Questions about the row below.
1) Find the 1st entry from the left.
2) Find the second entry from the right.
3) Find the 3rd entry from the right.
4) Find the 3rd entry from the left.
5) Find the last entry.
6) Find the smallest entry.
7) Find the maximum.
8) Find the entry just left of 35.6.
[-22.9, 17.1, 1.2, -42.3, 8.6, 45.6, -27.3, 35.6, -4.6, 8.3, -8.3]
1) -22.9
2) 8.3
3) -4.6
4) 1.2
5) -8.3
6) -42.3
7) 45.6
8) -27.3

[[ 0.23 -0.18  0.24  0.22 -0.06 -0.26  0.07 -0.11  0.09 -0.19  0.15  0.01
   0.00 -0.10 -0.17 -0.25]
 [ 0.05  0.24  0.03  0.05  0.14  0.17  0.11  0.24  0.10  0.24  0.06 -0.25
   0.19  0.21  0.24  0.21]
 [ 0.11  0.05  0.11  0.11 -0.08  0.13  0.10 -0.02  0.12  0.05  0.11 -0.20
   0.00 -0.04  0.04  0.12]
 [ 0.17 -0.05  0.18  0.16 -0.01 -0.10  0.03 -0.01  0.09 -0.06  0.14 -0.06
   0.04 -0.01 -0.05 -0.10]
 [-0.05  0.08 -0.05 -0.02  0.08  0.08  0.05  0.07  0.09  0.08  0.06  0.04
   0.01  0.08  0.09  0.07]
 [-0.05  0.07 -0.04 -0.08 -0.08  0.15 -0.13  0.02 -0.16  0.08 -0.15 -0.04
   0.02 -0.01  0.06  0.12]
 [ 0.02  0.03  0.01  0.03  0.07 -0.01  0.06  0.05  0.06  0.03  0.04  0.00
   0.04  0.05  0.03  0.01]
 [-0.01 -0.08 -0.02  0.02 -0.09  0.01  0.13 -0.16  0.13 -0.08  0.09  0.09
  -0.16 -0.13 -0.09  0.00]]
The first entry in reading order is 0.23
Find the entry just left of the smallest entry.
Answer: -0.06
The entry just left of 0.19 -> -0.25
The entry just right of the smallest entry: 0.07

x =
[[546, 546, 663, 612, 461, 579, 503, 604, 550],
 [439, 457, 425, 497, 696, 104, 735, 494, 458],
 [521, 548, 637, 579, 486, 556, 486, 603, 608],
 [482, 554, 456, 474, 610, 525, 490, 560, 607],
 [589, 529, 643, 614, 484, 586, 519, 596, 498],
 [609, 532, 619, 612, 492, 590, 540, 604, 443],
 [244, 471, 515, 698, 728, 60, 730, 501, 620],
 [236, 534, 500, 670, 775, 275, 675, 524, 674],
 [612, 522, 495, 546, 589, 565, 569, 543, 424]]
Rows and columns are numbered from 0.
The entry in row 0 and column 0? 546
The entry directly above the centre entry? 610
The bottom entry of the column that holds the smallest entry? 565
The entry just right of 104: 735
The entry in row 0 and column 2: 663
The entry just right of 524 is 674
The maximum? 775
The entry in row 0 and column 1: 546
The entry directly below the smallest entry? 275
The entry directly below 458 is 608
The entry just left of the smallest entry is 728
The entry directly below the centre entry: 492
The entry at the centre: 484
The entry just right of 425: 497
The bottom entry of the column that holds the largest entry? 589
The entry at row 2, column 2: 637
The entry in the top-right corner? 550
The entry directly above 494 -> 604
The entry at row 2, column 0? 521
The bottom-right entry? 424
The entry at row 1, column 0: 439
The entry directly above 609? 589
The entry directly below 608? 607
The bottom-left entry -> 612
The entry just right of 728? 60
The entry just right of the smallest entry? 730
The top entry of the column that holds the largest entry is 461
The entry at row 1, column 2? 425
The entry just right of 495 -> 546
The entry directly above 522? 534

A =
[[130  12 141 127 131 109 152 132 142 160 220 104 112 128]
 [128  89 159  91  92 114 186  74  63  70 143 161  94 134]
 [152 136 126 138 107 102 113 118  55 130 132 111 108  78]
 [182 110 125 123 131 104  89 130 142 152 173  99  41 146]
 [ 94 126 106 132 111 115 129 160 173  96  50 163 191 162]
 [ 95 106 126 137  77 146  99 130  32  63 154  98 191  86]
 [ 77 128 143 128  86 147 111  50 125 100  39 169 139 125]
 [ 37  71 164 101 179 139 106 134 164  86  67  21 149  46]
 [ 96 178  74 140 158 154 166  93  49 160  38 142  81  92]
 [ 34  84 145  40  87  80  89  82 124 172 125 152 125 109]
 [158  83 103 117  85 148  67 184 144  97 131 161 183 148]
 [ 59  95 112  66  94 131  30  87 119 130 115 144 124  87]
 [108 206  90 124  68 159  57  29 100  60  22 107 177  87]]
Counting starts at 0.
Which number is the top-right entry?
Answer: 128
Which number is the smallest entry?
Answer: 12
The entry in row 0 and column 0 is 130
Which number is the bottom-left entry?
Answer: 108
Which number is the entry in row 2 and column 2?
Answer: 126
The entry in row 2 and column 0 -> 152
Which number is the entry at row 0, column 2?
Answer: 141
Which number is the bottom entry of the column that holds the smallest entry?
Answer: 206
The entry directly below the largest entry is 143
Which number is the top entry of the column that holds the largest entry?
Answer: 220
The entry in the bottom-right corner is 87
The entry directly below the smallest entry -> 89
Which number is the entry in row 1 and column 0?
Answer: 128
Which number is the entry directly below 114?
Answer: 102
Which number is the entry directly below 70?
Answer: 130
Which number is the entry just right of 138?
Answer: 107
Which number is the entry directly below 32?
Answer: 125
The entry just left of 22: 60
The entry just left of 178 -> 96
The entry just right of 39: 169

m = [ -6.8 -22.7  18.8 -41.6   6.3 -21.4 -19.8  27.5  23.9  34.7  40.2]
Which number is the smallest entry?
Answer: -41.6
Which number is the first entry from the right?
Answer: 40.2
Which number is the third entry from the left?
Answer: 18.8
Which number is the 1st entry from the left?
Answer: -6.8
The entry just left of the centre entry is 6.3
Which number is the entry just left of the largest entry?
Answer: 34.7
Which number is the 3rd entry from the right?
Answer: 23.9
Which number is the centre entry?
Answer: -21.4

data =
[[ 27.0 -27.6 -11.4   2.6  -4.1   9.2  -9.5   5.2]
 [ 26.7  -0.6  11.3  -3.9 -10.2 -30.1  16.5   5.7]
 [  0.4 -33.2  -8.1   7.1   7.2  -3.4 -22.8   6.5]
 [ -1.0  11.3 -21.5 -28.4  -4.4  18.3  17.5  -5.7]
 [ 22.0 -20.2 -11.0   3.2 -14.9 -27.0  16.2  -3.1]
 [-17.1  13.8  19.3  21.4  21.6  17.7   7.5  -6.0]
 [-31.4   5.4   8.2  28.0  12.6  -0.3   4.9   3.8]
 [ 23.8  11.3 -13.6 -24.5  -2.0   3.5 -20.7  13.5]
 [ -3.8 -10.9 -18.6   4.1 -22.9 -11.1  -7.2 -27.1]
 [-21.2  13.7 -10.5  10.2  -2.9 -25.3  21.8 -16.0]
 [  7.1  -0.3  17.8   5.2  19.8  15.6  28.6   2.0]
 [  2.9  -1.4   4.0   6.8  17.3  40.7 -23.4   1.1]]
Counting starts at 0.
The top entry of the column that holds the smallest entry? -27.6
The bottom-right entry: 1.1
The entry in the top-right corner is 5.2
The entry directly below 17.7 is -0.3
The entry directly above -10.2: -4.1
The entry in the bottom-left corner is 2.9
The entry just right of 18.3? 17.5
The entry directly above the largest entry is 15.6
The entry at row 2, column 0? 0.4
The entry just left of 21.4 is 19.3
The entry just left of -11.0: -20.2
The entry at row 0, column 0? 27.0
The entry at row 0, column 2? -11.4
The entry in row 1 and column 0? 26.7
The bottom entry of the column that holds the smallest entry -> -1.4
The entry just right of 28.0? 12.6
The entry just right of -31.4 is 5.4
The entry just right of -20.7: 13.5
The entry just right of -13.6? -24.5
The top entry of the column that holds the largest entry? 9.2
The bottom entry of the column that holds the largest entry? 40.7
The entry just left of 17.7 -> 21.6
The entry just right of the largest entry? -23.4
The entry directly above 6.8? 5.2
The entry just right of -7.2? -27.1
The entry at row 2, column 1? -33.2
The entry directly above -7.2? -20.7
The entry directly above -13.6? 8.2
The entry directly above 21.4 is 3.2
The entry directly below -3.4 is 18.3

[[ 18 -41   4 -21 -15  28  21  41  48]
 [ 24   7  11  -2  -1  39  48  12  -4]
 [ 12 -34  -5  -7  -4  26  20  28  34]
 [ 12 -30   1 -13 -15  31  42  22  25]
 [ 19 -26  12 -18 -19  21  20  26  27]
 [  6 -14  27 -24 -27  -3   1  11  16]
 [ 24  12  12   0   2  36  42   9  -9]
 [ 14 -32   1 -11  -9  24  20  28  33]
 [ 23  12  10   2   3  35  41   8  -9]
 [ 22   7   9  -1   0  38  47  11  -5]
 [ -8 -17  20 -19 -21 -11  -7   0  15]
 [  1 -37 -20   7  11  26  17  23  33]
 [  7 -23  11 -17 -19  11  16  17  22]]
Indices start at 0.
Report the top-left entry.
A: 18
The entry directly below -14 is 12
Report the entry in row 0 and column 2.
A: 4
The entry directly below the smallest entry is 7
The entry in the top-right corner: 48
The entry in row 2 and column 2 -> -5
Report the entry in the bottom-left corner.
A: 7
The entry at row 0, column 1 is -41
The entry in row 2 and column 0: 12
Report the entry directly above -20.
A: 20
The entry in row 2 and column 1 is -34
Report the bottom-right entry.
A: 22
Report the entry directly above the centre entry.
A: -27
The entry at row 1, column 0 -> 24
The entry at the centre: 2
The bottom entry of the column that holds the smallest entry -> -23
The entry directly above 38: 35
Report the entry just right of the centre entry.
A: 36
The entry directly below the centre entry is -9
The entry just left of -14: 6
